Below is a small trained network, with its code and all its weights. Each question gives an input and a class and asks what happens when units are switched off, that is, made to give their printed mean instead of their output.

import numpy as np


def w(rows, s, z=0):
    codes = np.array(rows[::2]) - 128.0
    scale = np.full(codes.shape[1], s)
    scale[-1] = z or s
    return codes * scale


def norm(h):
    return h / np.sqrt((h * h).mean(-1, keepdims=True) + 1e-5)


def f(y):
    return np.maximum(y, 0)


def log_softmax(a):
    a = a - a.max(-1, keepdims=True)
    return a - np.log(np.exp(a).sum(-1, keepdims=True))


def net(x, mask):
    res = np.array(x, float).reshape(1, 8) / 4 @ E
    u = 0
    for l in range(2):
        y = f(norm(res) @ A[l][:, :-1].T + A[l][:, -1])
        res = res + np.where(mask[u : u + 10], y, B[l][:, -1]) @ B[l][:, :-1]
        u += 10
    return log_softmax(norm(res)[-1] @ U[:, :-1].T + U[:, -1])


A, B = {}, {}
E = w([
[135,143,148,2,174,218,55,133,144,137,97],'x0',
[206,143,154,185,165,95,82,135,148,95,151],'x1',
[106,134,76,102,116,50,123,115,66,161,210],'x2',
[109,126,141,131,191,93,86,132,63,146,163],'x3',
[121,18,15,167,181,127,91,136,72,82,206],'x4',
[95,34,90,94,54,178,214,106,172,118,83],'x5',
[98,159,121,186,130,52,183,118,70,173,135],'x6',
[45,26,196,147,186,187,134,165,34,225,98],'x7',
],0.0076)
A[0] = w([
[128,112,164,101,78,104,95,142,143,111,167,5],'0.n0',
[128,23,51,130,199,105,124,109,67,113,149,45],'0.n1',
[113,96,156,190,93,95,214,109,117,197,92,51],'0.n2',
[172,195,143,215,140,34,97,107,124,119,149,76],'0.n3',
[124,224,152,74,59,108,157,135,147,176,123,67],'0.n4',
[124,130,113,167,122,134,145,128,171,102,99,25],'0.n5',
[121,184,142,80,95,46,144,124,102,148,141,117],'0.n6',
[133,151,195,29,121,199,133,123,170,161,86,85],'0.n7',
[176,167,67,120,17,111,190,111,252,49,132,10],'0.n8',
[94,94,130,240,89,107,233,137,104,152,117,19],'0.n9',
],0.013,0.0034)
B[0] = w([
[179,92,90,136,132,106,163,119,73,135,123,137],'0.n0',
[72,67,75,121,138,151,43,178,95,152,169,222],'0.n1',
[89,145,175,184,70,153,188,111,108,42,137,206],'0.n2',
[149,201,169,165,196,110,127,163,163,133,153,209],'0.n3',
[124,82,65,62,133,95,115,120,23,198,157,191],'0.n4',
[94,159,130,97,104,134,114,95,157,99,139,150],'0.n5',
[71,172,101,136,148,96,129,53,118,165,130,182],'0.n6',
[109,88,199,99,164,144,118,49,174,185,95,208],'0.n7',
[130,125,4,83,67,121,115,155,211,66,117,254],'0.n8',
[38,127,169,167,51,127,210,122,109,108,137,224],'0.n9',
],0.014)
A[1] = w([
[151,148,167,184,61,148,213,168,77,100,102,66],'1.n0',
[143,131,119,119,41,78,108,134,159,93,115,106],'1.n1',
[197,45,92,154,127,121,83,178,26,118,125,62],'1.n2',
[213,54,238,104,133,227,125,126,158,100,53,59],'1.n3',
[255,206,170,191,195,64,161,189,130,131,163,23],'1.n4',
[125,169,120,147,161,148,66,191,104,127,165,99],'1.n5',
[159,223,127,167,190,133,122,135,125,103,110,107],'1.n6',
[122,116,101,91,92,117,130,144,83,148,124,135],'1.n7',
[142,131,146,194,119,127,215,156,91,111,117,94],'1.n8',
[230,153,37,100,70,116,149,181,199,86,81,4],'1.n9',
],0.015,0.0032)
B[1] = w([
[103,148,154,165,112,155,173,127,84,92,112,207],'1.n0',
[183,150,91,144,146,147,170,139,120,125,103,208],'1.n1',
[134,137,106,112,182,163,122,133,117,169,179,185],'1.n2',
[126,123,185,177,105,123,132,215,218,165,90,190],'1.n3',
[150,189,185,123,125,42,46,122,131,85,101,185],'1.n4',
[159,105,145,136,135,132,93,152,115,92,141,200],'1.n5',
[134,118,151,111,83,74,88,105,125,79,115,172],'1.n6',
[249,149,174,169,196,166,166,123,103,106,119,187],'1.n7',
[108,126,143,131,80,134,166,93,114,109,144,192],'1.n8',
[182,125,4,96,113,134,158,140,161,121,119,253],'1.n9',
],0.022,0.011)
U = w([
[69,137,137,184,78,155,207,131,81,97,142,254],'0',
[152,191,145,132,134,46,65,131,114,92,136,50],'1',
[177,142,7,93,105,128,155,141,178,116,108,242],'2',
[130,137,125,71,159,112,150,52,79,214,109,7],'3',
[121,79,110,143,188,184,77,184,79,151,192,90],'4',
[121,92,176,115,130,160,127,161,215,209,67,134],'5',
],0.016,0.0021)

Each question gives the input, the list of numbers given to net, and the class t.
The units are the neurons (one row each of A and B). Each row of codes is followed by its name. A weight is (code - 128) times the scale printed after its matrix; where a second scale follows, it is the last column's (A, B and U).
mask holds one flag per neuron, layer by layer. A switched-off neuron (its flag False) gives its mean, the last column of its row in B, instead of its output. The means were averaged over made-up inputs and are rounded, as every weight is.
A unit's drop is (log p(t) with every unit on - log p(t) with that unit switched off) / (log p(t) with every unit on - log p(t) with every unit switched off).
The circuit of an input: a set's keep is (log p(t) with only the set's units on - log p(t) with every unit switched off) / (log p(t) with every unit on - log p(t) with every unit switched off). Starting from the 12 units with the biggest drops (on a tie, the unit counted first), units are removed one at a time, each time the one whose removal leaves the highest keep (on an exact tie, the one counted first), for as long as the keep stays at least 0.8.
units of the circuit, in order: the units of the circuit, biggest drop first
unit that matters most: the unit with the biggest drop
top k neurons: the k neurons with the biggest drops, biggest first
k most important neurons of layer l: the k neurons of layer l with the biggest drops, biggest first
drop of u: that unit's drop, to one decimal
input [3,-8,-1,1,2,-3,6,3], class 4: unit that matters most	0.n1
input [7,6,5,2,-3,-1,4,8], class 5: top 2 neurons	[0.n4; 0.n1]
input [3,-3,7,7,-5,4,-7,-5], class 3: units of the circuit, in order	[0.n7; 0.n4]
input [-8,0,8,7,-7,5,3,-6], class 0: top 4 neurons	[0.n9; 0.n2; 1.n9; 0.n6]
input [4,0,0,4,-8,-7,2,-1], class 3: units of the circuit, in order	[0.n4; 0.n7]
input [5,2,5,7,-6,0,3,-4], class 3: 2 most important neurons of layer 0	[0.n4; 0.n6]
input [7,-7,-4,-3,-4,-4,2,-6], class 3: top 3 neurons	[0.n7; 0.n4; 1.n9]
input [-5,-8,-1,-2,1,4,-2,0], class 0: 2 most important neurons of layer 0	[0.n9; 0.n2]
input [-8,-3,0,-2,-3,1,-8,2], class 0: top 3 neurons	[0.n9; 0.n2; 1.n0]
input [-6,-7,-8,5,0,-7,-4,-4], class 1: top 2 neurons	[0.n3; 1.n4]
input [-3,-4,3,6,4,0,5,-2], class 4: top 2 neurons	[0.n1; 1.n0]
input [8,-5,8,-2,-3,-1,-5,4], class 5: top 2 neurons	[0.n7; 1.n3]
input [-2,6,6,1,1,-1,8,2], class 1: top 3 neurons	[0.n3; 1.n4; 0.n8]
input [0,-1,-1,2,8,4,2,8], class 4: units of the circuit, in order	[0.n1]
input [-3,7,2,-7,-5,6,-6,6], class 0: top 4 neurons	[0.n2; 0.n9; 1.n0; 0.n1]
input [-3,8,0,6,4,-3,0,5], class 4: top 2 neurons	[0.n1; 1.n2]
input [1,8,-7,-1,0,-2,7,0], class 1: drop of 0.n6	0.0
input [3,-2,-4,-7,4,-7,4,4], class 4: drop of 0.n8	0.3
input [1,3,-3,4,2,3,-2,8], class 4: drop of 0.n1	0.4
input [-3,7,-4,-1,-5,-4,-3,-1], class 1: drop of 1.n3	0.0
input [-8,-4,5,4,1,-6,-3,-7], class 1: units of the circuit, in order	[0.n3]
input [4,2,-6,2,4,1,0,0], class 5: 2 most important neurons of layer 0	[0.n4; 0.n8]
